Each row has a name. After each piece below comes the name of the row it's from, unless a question asks for something else. Each question is about the rows just above it.

[  2.9 -13.4   0.3  30.1  17.1  15.1 -19.9 -21.7  -1.5 -27.4  17.9 -15.2
  -7.3 -34.1] = pudir
[ 30.1  17.9 -13.4 -21.8   2.9  -1.5  15.1  17.1 -27.4  -7.3 -34.1 -15.2
   0.3 -19.9] = rono
[ 17.0 -15.2 -21.7 -34.1  30.1  -1.5  17.9 -13.4   2.9 -27.5   0.3  -7.3
  15.1 -19.9] = fogez
[ 17.9 -13.4 -34.1   0.3 -21.7  30.1 -15.2  15.1 -27.4  -1.5  17.0  -7.3
  20.3 -19.9] = gamu
[-16.1 -18.2 -33.7   1.1  20.2  21.2 -35.0  50.0  27.0   9.4 -29.3 -18.8
  -1.9 -11.0] = susov
[  9.4  -1.9  50.1 -33.7  21.2 -29.3 -11.0  27.0   1.1 -18.8 -35.0  20.2
 -16.1 -18.2] = git
[  9.5  68.9   5.6  34.0  19.6  27.4   7.8 -12.7  11.9   1.8 -18.6  48.4
 -43.8 -15.3] = Felim
[  0.1  73.0  -7.0 -11.4  25.3  -6.2 -25.2  51.4 -13.4  -0.5 -34.1  24.5
 -39.1  29.7] = vos
[  6.7 -31.5  44.3   7.9  -0.6  -1.0 -20.1   1.4 -14.6  -5.5  -1.1  -2.7
   5.1  -5.9] = Sibi
[-12.1 -58.0   5.8 -28.8   9.1 -24.2  21.8   0.6 -22.0   6.1  -6.5  55.1
 -11.1 -20.2] = nube
[ -2.8  48.3 -25.7   1.7  10.6  -4.7 -16.9   4.2 -34.9   6.7  14.4 -42.0
 -35.9 -21.7] = puvit
[-28.8 -58.0 -12.0   5.8 -11.1 -22.0  21.8  -6.5 -24.2 -20.2  55.1   0.6
   9.1   6.1] = Kade
[-34.1 -27.5 -21.7 -19.9 -15.2 -13.4  -7.3  -1.5   0.3   2.9  15.1  17.0
  17.9  30.1] is which row reordered?
fogez
Which row holds these entries in another order? [-20.2 -11.1  55.1  -6.5   6.1 -22.0   0.6  21.8 -24.2   9.1 -28.8   5.8
 -58.0 -12.1]
nube
[-18.2   9.4  -1.9  50.1 -33.7  21.2 -29.3 -11.0  27.0   1.1 -18.8 -35.0
  20.2 -16.1] is which row reordered?
git
Put [ 30.1 -19.9  17.9  17.1 -15.2 -21.7  -1.5  -7.3 -13.4  15.1   0.3 -34.1
   2.9 -27.4] back in order: which row is it?
pudir
Put [-16.1 -29.3 -11.0  20.2 -35.0 -18.8  50.1 -18.2 -33.7   1.1  21.2  -1.9
   9.4  27.0] back in order: which row is it?
git
Put [-33.7 -18.8   1.1  50.0   9.4  20.2 -35.0 -11.0 -16.1 -18.2 -29.3  -1.9
  21.2  27.0] back in order: which row is it?
susov
Which row holds these entries in another order? [-34.1  -7.3 -15.2  17.9 -27.4  -1.5 -21.7 -19.9  15.1  17.1  30.1   0.3
 -13.4   2.9]
pudir

[42.1 39.2 52.6 55.6 53.7]  gavub
[42.2 53.3 39.8 53.3 55.8]  nubol
[43.3 46.5 15.3 -1.5  8.5]  rili
[46.5 43.3 -1.7  8.5 15.3]  Poba
[42.2 39.8 53.3 55.7 53.3]  vuz
[43.3  8.5 -1.6 15.3 46.5]  lugup
[47.3 52.6  8.0 35.5 36.2]  vuze
[53.3 39.8 55.6 42.2 53.2]  Les
[43.4 40.1 49.6 52.8 51.2]  zigiv
[ 32.4  29.0 -76.9 -60.4 -46.6]  lino
[41.0 51.9 43.5 51.0 49.9]  puvuz
[-1.5  8.5 43.3 46.5 15.3] is which row reordered?
rili
[-46.6 -60.4 -76.9  29.0  32.4] is which row reordered?
lino
Which row holds these entries in another order? [39.8 42.2 53.3 53.3 55.7]
vuz
Put [-1.7 15.3 43.3 46.5  8.5] back in order: which row is it?
Poba
[55.8 53.3 39.8 53.3 42.2] is which row reordered?
nubol
Which row holds these entries in another order? [15.3 46.5 43.3  8.5 -1.6]
lugup
[53.3 55.7 53.3 42.2 39.8] is which row reordered?
vuz

[-41.6  38.3 -41.9 -40.8] -> Rere
[-42.8  39.2 -43.7 -42.4] -> Nekag
[-81.3  67.3 -81.5 -81.1] -> dun
[ 55.4 -47.6  53.9  49.5] -> votu
[-81.2 -81.3 -81.5  67.3] -> selo
[-42.6  39.0 -44.4 -43.0] -> Gek
[-15.3  -4.2 -12.1  -0.7] -> nik
[-41.1  38.2 -42.0 -40.7] -> rade
[ 70.1 -65.3  70.3  61.2] -> Kedi
[-40.8 -42.0 -41.1  38.2] -> ros
Which row holds these entries in another order? [-81.1 -81.5  67.3 -81.3]
dun
Put [-40.7 -42.0  38.2 -41.1] back in order: which row is it?
rade

[ 6.4 25.2 17.3 17.3 25.9 30.4] = Beb
[11.7 20.0 54.1 54.1 23.1 44.2] = Pafab
[20.0 23.2 54.1 54.1 11.7 44.2] = fud
[25.2  6.4 17.3 30.4 17.3 25.8] = rusa
Which row holds these entries in another order? [20.0 11.7 44.2 54.1 23.2 54.1]
fud
[20.0 44.2 54.1 54.1 23.1 11.7] is which row reordered?
Pafab
[11.7 20.0 23.1 44.2 54.1 54.1] is which row reordered?
Pafab
Which row holds these entries in another order? [25.8 25.2  6.4 17.3 30.4 17.3]
rusa
[25.2 17.3 17.3 25.9 30.4  6.4] is which row reordered?
Beb

[ 14.8 -23.1  -2.7   7.3 -49.7 -22.8 -15.4  14.1  -1.7 -45.1] = Zipa
[  8.6 -68.9  22.3  44.0 -14.7  85.1  25.9  23.3 -43.2  60.7] = nuge
[-21.4 -36.4   9.9  45.7 -10.7  28.9 -24.1  23.8 -20.5  30.3] = neroz
[ 14.8 -23.1  -2.7   7.3 -49.7 -59.0  10.8 -23.3  33.6  72.5] = vef
[-68.9  85.1 -43.2   8.6  44.0 -14.7  22.3  23.3  60.7  25.8] = raza
[-23.9 -68.9  22.3  44.0 -14.7  85.1  25.9  23.3 -43.2  60.7] = Pepa
Which row holds these entries in another order? [  7.3 -49.7 -22.8 -15.4  14.1  -1.7 -45.1  14.8 -23.1  -2.7]
Zipa
[ 25.9 -14.7   8.6 -68.9  85.1  23.3  22.3  60.7  44.0 -43.2] is which row reordered?
nuge

[ 50.9   4.9 -15.3  13.6   6.8  -1.3  -1.5  -8.9  -0.1  49.2  -8.4  -5.8
  14.9] = mibal
[-50.8  27.6  -2.2  45.0   9.2  -0.8 -83.8   3.4   6.2 -58.3   1.1  -4.1
   0.8] = reguv
[ 2.6  0.9 41.5 34.6 37.3 -6.1 17.5  2.0 -2.0 10.2 -0.2  7.6  4.6] = Miko
[-10.7 -13.0 -39.2   5.6  -0.5  -6.0 -16.0 -30.8   1.4  -6.3  -2.8 -38.2
   0.3] = rovit
[ -1.4  17.4 -17.3   1.4   7.1  52.0 -18.3  -1.3   4.9  54.7  12.8 -21.9
  22.0] = Zin
[ 42.1 -19.0  37.0 -20.1  10.0  -1.7  49.0  19.4   3.2  41.8   1.3  34.0
   2.7] = kile
[-0.2  0.9 17.6  2.6  4.6 37.3 34.6 -6.1  7.6 41.5 10.2 -2.0  2.0] = gev
[ 22.0   4.9  17.4 -18.3  -1.4   1.3  52.0 -22.0  -1.3 -17.3  54.7  12.8
   7.1] = firun
[ 23.4  -2.1 -20.5 -26.1  17.7   2.9  26.2  29.5   0.4  12.3   1.4 -19.6
  -7.8] = gapu
[-17.3  12.8  54.7  17.4   4.9  -1.4 -22.0  22.0  -1.3 -18.3   1.4  52.0
   7.1] = Kob
Put [-15.3  -8.9  -8.4  -5.8  -1.5  -1.3  -0.1   4.9   6.8  13.6  14.9  49.2
  50.9] back in order: which row is it?
mibal
Which row holds these entries in another order? [-26.1  29.5  -2.1   1.4  17.7  23.4  -7.8  12.3   0.4  26.2 -20.5 -19.6
   2.9]
gapu
[-17.3  54.7  12.8   7.1  22.0   4.9  17.4 -18.3  -1.4   1.3  52.0 -22.0
  -1.3] is which row reordered?
firun
Put [  7.1 -17.3  12.8  54.7  17.4   4.9  -1.4 -22.0  22.0  -1.3 -18.3   1.4
  52.0] back in order: which row is it?
Kob
Which row holds these entries in another order? [ 2.0 -2.0 10.2 41.5  7.6 -6.1 34.6 37.3  4.6  2.6 17.6  0.9 -0.2]
gev
[ 4.6  7.6 -0.2 10.2 -2.0  2.0 17.5 -6.1 37.3 34.6 41.5  0.9  2.6] is which row reordered?
Miko

[  7.2  -3.1 -15.4  -5.1 -22.1  -4.3   3.2 -31.5   3.6  10.9   6.8  -2.4
 -11.4   0.0 -29.1 -15.6 -17.2  11.4   4.0  -9.7 -21.9   0.5  28.6   2.3
 -14.3   6.0  -3.3  -1.5  22.9  32.2  14.8  13.8  39.8   7.6   2.4] = gok
[-11.7 -12.0  12.2   8.4 -26.5 -22.2   0.8  20.5 -35.5  18.5 -17.7 -22.9
  -1.2   4.5 -16.6  -2.9   3.9  -6.8  31.4   3.1   2.8 -24.7   7.8  -2.7
  -1.5 -14.5   3.6   5.0   4.2   0.9 -11.1   0.5   4.0  -1.1  16.9] = num
[  6.8 -29.1 -31.5   7.6  11.4  -4.3   6.0  13.8 -15.4 -11.4  39.8 -15.6
   0.5   3.2  -9.7 -21.9 -14.3  22.9  -3.1  10.9   0.0  32.2   3.6  -2.4
 -17.2  -3.3   2.4  -1.5   7.2  14.9  28.6  -5.1   4.0   2.3 -22.1] = givub
[  5.8   3.8 -11.8 -18.5 -10.3 -19.4  14.3   7.6   3.8   7.6  12.7 -22.2
  18.7   8.2  -2.3   7.7  10.9  22.2   7.8 -34.9  11.9 -34.4  -4.5  10.6
  -6.7 -22.6  25.3  -7.3  -9.2  19.9  16.6  -7.4  -2.1  10.9 -17.0] = ribe
[ 14.9   2.3 -11.4 -17.2  11.4  32.2   7.6  -4.3  10.9 -15.4   4.0   3.2
  -9.7   0.0  -3.1 -14.3  -3.3 -15.6  13.8 -29.1  28.6   6.0   6.8   2.4
  -1.5  -5.2  22.9  -2.4   7.2 -21.9 -31.5 -22.1   3.6  39.8   0.5] = toz
Put [-31.5 -29.1 -22.1 -21.9 -17.2 -15.6 -15.4 -14.3 -11.4  -9.7  -5.2  -4.3
  -3.3  -3.1  -2.4  -1.5   0.0   0.5   2.3   2.4   3.2   3.6   4.0   6.0
   6.8   7.2   7.6  10.9  11.4  13.8  14.9  22.9  28.6  32.2  39.8] back in order: which row is it?
toz
Which row holds these entries in another order? [  2.4   7.6  39.8  13.8  14.8  32.2  22.9  -1.5  -3.3   6.0 -14.3   2.3
  28.6   0.5 -21.9  -9.7   4.0  11.4 -17.2 -15.6 -29.1   0.0 -11.4  -2.4
   6.8  10.9   3.6 -31.5   3.2  -4.3 -22.1  -5.1 -15.4  -3.1   7.2]
gok
[-21.9 -17.2  -3.1 -29.1 -11.4  39.8   2.3  -2.4   0.5   3.2  13.8  -5.2
  14.9   4.0 -15.6   7.2  -4.3   3.6  28.6   6.8   6.0  22.9  11.4  -1.5
 -14.3 -22.1   2.4   7.6  32.2   0.0 -31.5  -3.3  10.9 -15.4  -9.7] is which row reordered?
toz
[ -9.2  19.9  16.6  -7.4  -2.1  10.9 -17.0   5.8   3.8 -11.8 -18.5 -10.3
 -19.4  14.3   7.6   3.8   7.6  12.7 -22.2  18.7   8.2  -2.3   7.7  10.9
  22.2   7.8 -34.9  11.9 -34.4  -4.5  10.6  -6.7 -22.6  25.3  -7.3] is which row reordered?
ribe
Which row holds these entries in another order? [ 32.2   3.2 -31.5   2.3  22.9 -11.4   0.5  -2.4  11.4  -3.1 -17.2 -14.3
 -21.9   6.0  28.6 -15.4   7.6 -29.1  -4.3   0.0  -3.3 -15.6  39.8   2.4
  13.8   6.8 -22.1  14.9  -9.7  -5.1  10.9   4.0   7.2   3.6  -1.5]
givub
Put [  0.5   6.0  22.9   3.6   2.4  11.4  -9.7 -14.3   2.3  -4.3  -1.5   7.2
  39.8 -17.2   3.2  28.6 -15.4  14.9 -15.6  -2.4 -21.9 -29.1 -31.5   7.6
  32.2   4.0  -5.1 -11.4  10.9  -3.3   6.8   0.0  -3.1  13.8 -22.1] back in order: which row is it?
givub
Put [  7.6   2.4   7.2  -3.1 -15.4  -5.1 -22.1  -4.3   3.2 -31.5   3.6  10.9
   6.8  -2.4 -11.4   0.0 -29.1 -15.6 -17.2  11.4   4.0  -9.7 -21.9   0.5
  28.6   2.3 -14.3   6.0  -3.3  -1.5  22.9  32.2  14.8  13.8  39.8] back in order: which row is it?
gok

[ 47.6 -14.7  18.1 -11.8   8.2   6.1 -37.3  13.6 -17.5 -10.9  -9.4   4.2
 -21.1 -37.8 -20.9   1.4 -44.7  -6.1 -26.6  18.9  28.5 -13.7 -28.6]  nuf
[ 52.0 -27.4  16.2 -12.1 -15.8  -2.0 -39.8  -9.5 -17.2   7.9  -4.7  -1.8
 -12.3 -31.8 -23.4 -20.1 -32.6   9.4  -7.4   4.2  48.7 -17.2 -35.2]  rufi
[ 39.7 -25.2  29.9 -21.3 -10.2  -9.8  -5.0  -9.1 -24.9 -13.0  -5.0 -28.1
   4.1   4.9  -4.8 -19.8 -27.0   3.7   6.8  16.5  61.8 -25.6 -28.7]  fuzo
[ 37.7  -4.7   7.7  -4.2  12.1  12.9 -39.0  22.7 -12.1 -12.3 -11.0  14.8
 -28.5 -42.3 -19.8  10.2 -42.1 -10.7 -38.5  15.5   6.1  -3.8 -21.1]  Sanu
[ -8.4  -5.2 -24.7  22.2 -44.2   3.1 -14.6 -27.3   7.6  44.6  10.6  10.6
  11.4   0.0  -3.4 -26.5  34.5  29.6  21.7 -32.9 -13.9   5.5  -2.9]  Rez
[ -8.0  -7.2 -23.0  19.3 -45.7   1.0 -13.4 -31.5   7.0  45.5  10.9   8.0
  11.7   2.7  -2.3 -29.3  33.6  31.1  24.2 -32.8  -8.8   2.6  -4.6]  rufo
[-15.5  -4.2 -24.1  22.7 -40.2   2.1  -5.3 -29.7   9.3  44.2  11.1   7.2
  17.6   9.7   3.4 -25.7  38.5  27.1  25.5 -34.5 -19.2   4.1   0.2]  tipim
[  0.7   4.0 -28.1  25.3 -24.0  18.0 -29.9  -2.2  14.0  37.2   6.5  33.0
 -11.4 -32.6 -14.4  -3.3  15.8  11.8 -10.3 -28.5 -40.3  18.0  -3.3]  rul
[ 50.1 -18.2  12.1  -9.1  -4.4   4.9 -45.4   6.8 -16.5   0.5  -7.1   9.2
 -22.0 -41.0 -23.6  -4.7 -39.6   0.1 -23.7   9.5  31.3 -10.5 -32.8]  zibet
[-28.5   6.1  10.2 -12.3  -4.8 -42.1  22.7 -21.1  12.1 -19.8 -11.0  15.5
  -3.8  -4.2  14.8 -42.3  12.9 -10.7 -38.5 -12.1 -39.0   7.7  37.7]  rokev
[-28.5 -14.4 -32.6 -40.3  15.8  18.0 -10.3  18.0  -2.3  33.0  -3.3 -24.0
 -28.1   6.5  11.8   0.7 -11.4  -3.3   4.0  25.3 -29.9  14.0  37.2]  Mibid
[-33.0  23.1  -9.9  28.0  20.9  15.4  33.7  22.1  11.5  -9.9   3.0   5.6
   9.1   8.1  20.6  22.1  15.3 -20.0 -15.3  -9.9 -67.3  16.5  16.9]  Sut
[ -3.3   0.7   4.0 -28.1  25.3 -24.0  18.0 -29.9  -2.2  14.0  37.2   6.5
  33.0 -11.4 -32.6 -14.4  -3.3  15.8  11.8 -10.3 -28.5 -40.3  18.0] is which row reordered?
rul
[ -2.9   5.5 -13.9 -32.9  21.7  29.6  34.5 -26.5  -3.4   0.0  11.4  10.6
  10.6  44.6   7.6 -27.3 -14.6   3.1 -44.2  22.2 -24.7  -5.2  -8.4] is which row reordered?
Rez
Which row holds these entries in another order? [-42.3 -42.1 -39.0 -38.5 -28.5 -21.1 -19.8 -12.3 -12.1 -11.0 -10.7  -4.7
  -4.2  -3.8   6.1   7.7  10.2  12.1  12.9  14.8  15.5  22.7  37.7]
Sanu

[-15.1 -16.0  34.8  -7.7  20.9   0.4 -25.1 -13.4 -13.5 -44.4   1.7  -4.6
 -26.9] : vig
[-32.8  -2.7 -35.1 -17.8  19.3   4.3 -46.0   5.7   6.1 -41.9  -1.4 -32.6
  -8.7] : nofiz
[  4.2  40.9 -46.4  -4.2  -8.5   3.6  51.3  34.0 -10.3   5.1  -2.8 -40.4
 -27.7] : torig
[ 15.6 -66.5   4.9 -49.3   8.9 -45.7 -20.8   7.1   4.1   2.4 -26.7  18.4
  -6.4] : Kug
[-13.4 -13.5 -44.4   0.4  34.8  -4.6 -16.0 -26.9   1.7  -7.8 -25.1 -15.1
  20.9] : kel
[  1.7  34.8   0.3 -15.1  -4.6  -7.7 -16.0  20.9 -13.5 -44.4 -25.1 -26.9
 -13.4] : bal
[-26.7 -20.9  18.4 -49.3   8.9   2.4 -66.5   7.1   4.1 -45.7   4.9  15.6
  -6.4] : Reru
Which row holds these entries in another order? [-45.7   4.9  15.6  -6.4 -26.7 -20.9  18.4 -49.3   8.9   2.4 -66.5   7.1
   4.1]
Reru
[ 20.9  -7.8 -13.5   1.7 -25.1 -15.1  -4.6  34.8   0.4 -16.0 -26.9 -44.4
 -13.4] is which row reordered?
kel
Put [  0.4 -44.4 -25.1  34.8 -13.4  -7.7 -13.5   1.7 -16.0  20.9  -4.6 -15.1
 -26.9] back in order: which row is it?
vig
Which row holds these entries in another order? [  4.1 -20.9  -6.4   2.4   7.1  18.4   8.9   4.9 -26.7 -66.5  15.6 -45.7
 -49.3]
Reru
[-44.4 -26.9 -25.1 -16.0 -15.1 -13.5 -13.4  -7.7  -4.6   0.4   1.7  20.9
  34.8] is which row reordered?
vig

